Below are the code and all the weights of a small trained network. Each question names an input and a class and asks about switching units off, where a switched-off unit gives its printed mean instead of its output.

import numpy as np


def w(rows, s, z=0):
    codes = np.array(rows[::2]) - 128.0
    scale = np.full(codes.shape[1], s)
    scale[-1] = z or s
    return codes * scale


def f(y):
    return np.maximum(y, 0)


def log_softmax(a):
    a = a - a.max(-1, keepdims=True)
    return a - np.log(np.exp(a).sum(-1, keepdims=True))


def net(x, mask):
    res = np.array(x, float).reshape(1, 5) / 4 @ E
    y = f(res @ A[0][:, :-1].T + A[0][:, -1])
    res = res + np.where(mask, y, B[0][:, -1]) @ B[0][:, :-1]
    return log_softmax(res[-1] @ U[:, :-1].T + U[:, -1])


A, B = {}, {}
E = w([
[103,172,129,129,140,64,145,145,122,123,185,41],'x0',
[84,117,63,153,144,124,148,120,248,148,122,135],'x1',
[128,126,129,125,128,128,129,127,129,125,131,130],'x2',
[126,130,128,124,131,128,130,133,127,128,125,129],'x3',
[121,153,113,62,72,138,164,92,122,197,147,139],'x4',
],0.014)
A[0] = w([
[134,105,131,147,148,137,114,135,145,109,116,131,184],'n1',
[142,137,157,130,142,113,114,142,100,103,133,110,174],'n2',
[92,122,77,145,138,128,143,128,207,142,127,134,144],'n3',
[100,126,98,143,145,114,144,130,172,135,133,118,123],'n4',
[147,126,168,130,139,129,102,139,100,94,122,116,184],'n5',
[127,150,130,107,108,127,148,122,118,146,145,124,140],'n6',
[116,154,112,63,64,138,168,95,122,186,143,136,140],'n7',
[130,107,112,139,134,147,125,123,154,129,108,156,139],'n8',
[155,75,127,123,119,209,107,109,131,130,71,211,254],'n9',
[107,142,91,120,116,135,156,120,153,158,137,139,99],'n10',
[142,144,150,91,98,137,130,123,95,143,135,129,138],'n11',
[152,115,151,113,114,146,108,122,103,119,111,140,176],'n12',
[97,182,127,130,132,42,144,150,126,123,187,36,148],'n13',
[150,91,130,129,112,175,108,119,133,135,89,177,209],'n14',
[137,154,150,119,127,114,127,135,98,114,145,108,137],'n15',
[142,145,148,84,92,137,136,117,91,144,139,131,132],'n16',
[100,184,127,128,142,41,145,143,125,123,181,40,150],'n17',
[123,146,118,80,88,131,156,108,123,165,133,133,145],'n18',
[121,154,137,129,139,93,131,143,120,116,155,87,159],'n19',
[136,112,142,173,181,120,89,150,137,78,116,123,214],'n20',
[121,150,113,67,68,140,169,95,120,192,148,137,151],'n21',
[142,142,146,86,96,144,134,118,93,144,136,132,151],'n22',
[156,136,168,114,120,129,118,136,91,111,123,129,220],'n23',
[121,122,99,124,117,142,140,109,153,148,122,148,134],'n24',
[148,122,159,138,141,126,100,140,108,85,117,117,183],'n25',
[112,110,110,169,168,124,119,141,164,115,120,126,129],'n26',
[84,116,46,160,143,119,155,125,246,149,122,134,144],'n27',
[154,123,164,122,113,135,107,133,90,118,122,121,215],'n28',
[106,139,84,110,110,130,159,112,167,166,134,137,87],'n29',
[135,108,142,182,178,119,92,156,135,70,116,124,222],'n30',
[110,149,128,130,129,93,136,138,124,129,149,96,137],'n31',
],0.011,0.0061)
B[0] = w([
[128,118,123,149,132,134,102,128,125,110,122,146,169],'n1',
[130,114,158,129,132,114,117,135,102,132,144,114,174],'n2',
[92,107,112,113,147,136,136,117,165,141,81,129,208],'n3',
[126,115,98,131,147,120,143,100,158,123,94,116,178],'n4',
[127,102,158,137,126,122,111,127,94,147,145,132,179],'n5',
[139,151,131,101,119,114,141,131,131,145,143,119,157],'n6',
[123,160,123,66,94,134,175,131,168,193,143,137,204],'n7',
[112,125,123,131,133,146,113,143,141,119,112,142,165],'n8',
[128,126,122,141,100,190,85,164,136,124,134,248,240],'n9',
[110,113,125,110,128,132,144,113,148,151,117,128,163],'n10',
[155,163,127,122,105,126,140,154,135,113,160,126,168],'n11',
[147,130,130,146,107,132,124,126,118,132,151,150,168],'n12',
[138,131,134,121,160,57,174,105,117,127,128,57,243],'n13',
[118,128,126,131,110,163,109,147,136,130,132,195,199],'n14',
[129,138,151,113,138,114,126,151,109,129,140,105,165],'n15',
[156,162,123,124,106,131,140,158,143,108,156,124,172],'n16',
[137,132,136,121,163,55,178,106,111,127,126,40,240],'n17',
[139,163,118,101,107,131,155,140,145,146,145,129,180],'n18',
[128,124,144,124,144,93,136,135,112,121,133,88,185],'n19',
[132,80,128,184,160,124,104,124,112,94,107,124,212],'n20',
[129,161,124,91,93,135,161,142,155,173,147,133,206],'n21',
[149,156,127,126,101,130,137,158,137,120,157,132,173],'n22',
[146,120,155,139,115,127,110,127,100,145,161,142,184],'n23',
[111,125,130,113,127,143,127,134,149,138,118,143,164],'n24',
[119,99,150,147,128,121,100,119,96,145,141,136,179],'n25',
[132,137,99,155,157,131,120,133,149,88,97,119,181],'n26',
[75,104,77,126,169,143,137,104,211,116,36,118,248],'n27',
[157,125,146,149,109,125,113,127,103,140,164,150,182],'n28',
[101,110,125,105,130,136,144,108,143,155,113,133,174],'n29',
[131,62,132,198,158,118,91,118,106,88,113,124,219],'n30',
[138,138,129,116,139,102,151,108,129,131,128,99,172],'n31',
],0.012,0.017)
U = w([
[176,41,201,212,98,175,33,146,35,101,178,211,249],'0',
[161,69,244,166,193,55,111,117,4,101,171,51,153],'1',
[85,88,44,194,187,212,53,163,192,8,53,184,129],'2',
[113,93,53,202,209,65,168,74,176,4,60,29,74],'3',
[222,228,145,98,35,209,123,215,134,162,222,207,145],'4',
[217,241,172,40,95,62,195,182,106,147,209,55,129],'5',
[34,119,84,24,101,232,146,150,212,213,84,193,99],'6',
[75,142,74,28,160,80,216,32,193,227,98,66,36],'7',
],0.004,0.0022)

Each question gives the input, the list of numbers given to net, and the class t.
The units are the neurons (one row each of A and B). Each row of codes is followed by its name. A weight is (code - 128) times the scale printed after its matrix; where a second scale follows, it is the last column's (A, B and U).
mask holds one flag per neuron, in row order. A switched-off neuron (its flag False) gives its mean, the last column of its row in B, instead of its output. The means were averaged over made-up inputs and are rounded, as every weight is.
A unit's drop is (log p(t) with every unit on - log p(t) with that unit switched off) / (log p(t) with every unit on - log p(t) with every unit switched off).
The circuit of an input: a set's keep is (log p(t) with only the set's units on - log p(t) with every unit switched off) / (log p(t) with every unit on - log p(t) with every unit switched off). Starting from the 12 units with the biggest drops (on a tie, the unit counted first), units are removed one at a time, each time the one whose removal leaves the highest keep (on an exact tie, the one counted first), for as long as the keep stays at least 0.8.
units of the circuit, in order: the units of the circuit, biggest drop first
unit that matters most: the unit with the biggest drop
top k neurons: the k neurons with the biggest drops, biggest first
drop of u: that unit's drop, to one decimal
input [6,-1,-1,4,0], class 1: units of the circuit, in order : n27, n7
input [0,1,-7,-5,7], class 6: units of the circuit, in order : n17
input [-1,1,6,3,0], class 2: units of the circuit, in order : n7, n17
input [2,-7,-6,3,1], class 5: top 2 neurons : n30, n20
input [6,-1,-6,-7,1], class 5: top 3 neurons : n30, n27, n20
input [0,-5,-3,8,1], class 4: top 3 neurons : n17, n13, n30
input [2,-4,-2,-2,1], class 5: top 2 neurons : n30, n20
input [1,-3,-3,8,0], class 1: top 2 neurons : n9, n7
input [0,7,-1,-8,-6], class 2: top 2 neurons : n17, n13
input [-1,6,-8,-1,1], class 6: top 2 neurons : n30, n20
input [1,-7,2,-2,5], class 5: top 2 neurons : n9, n14
input [0,-1,4,4,1], class 4: top 3 neurons : n17, n13, n27
input [0,6,-5,-7,2], class 6: top 2 neurons : n17, n13
input [-5,1,1,3,0], class 2: unit that matters most : n7
input [0,5,5,-8,-2], class 2: top 2 neurons : n17, n13
input [1,-1,6,-6,4], class 5: top 2 neurons : n9, n27
input [0,-3,7,-4,7], class 4: drop of n17 : 0.2
input [-3,1,-6,7,8], class 6: drop of n10 : 0.1
input [-8,0,-6,6,-5], class 0: drop of n27 : 0.5
input [-5,1,-2,-6,1], class 6: unit that matters most : n30
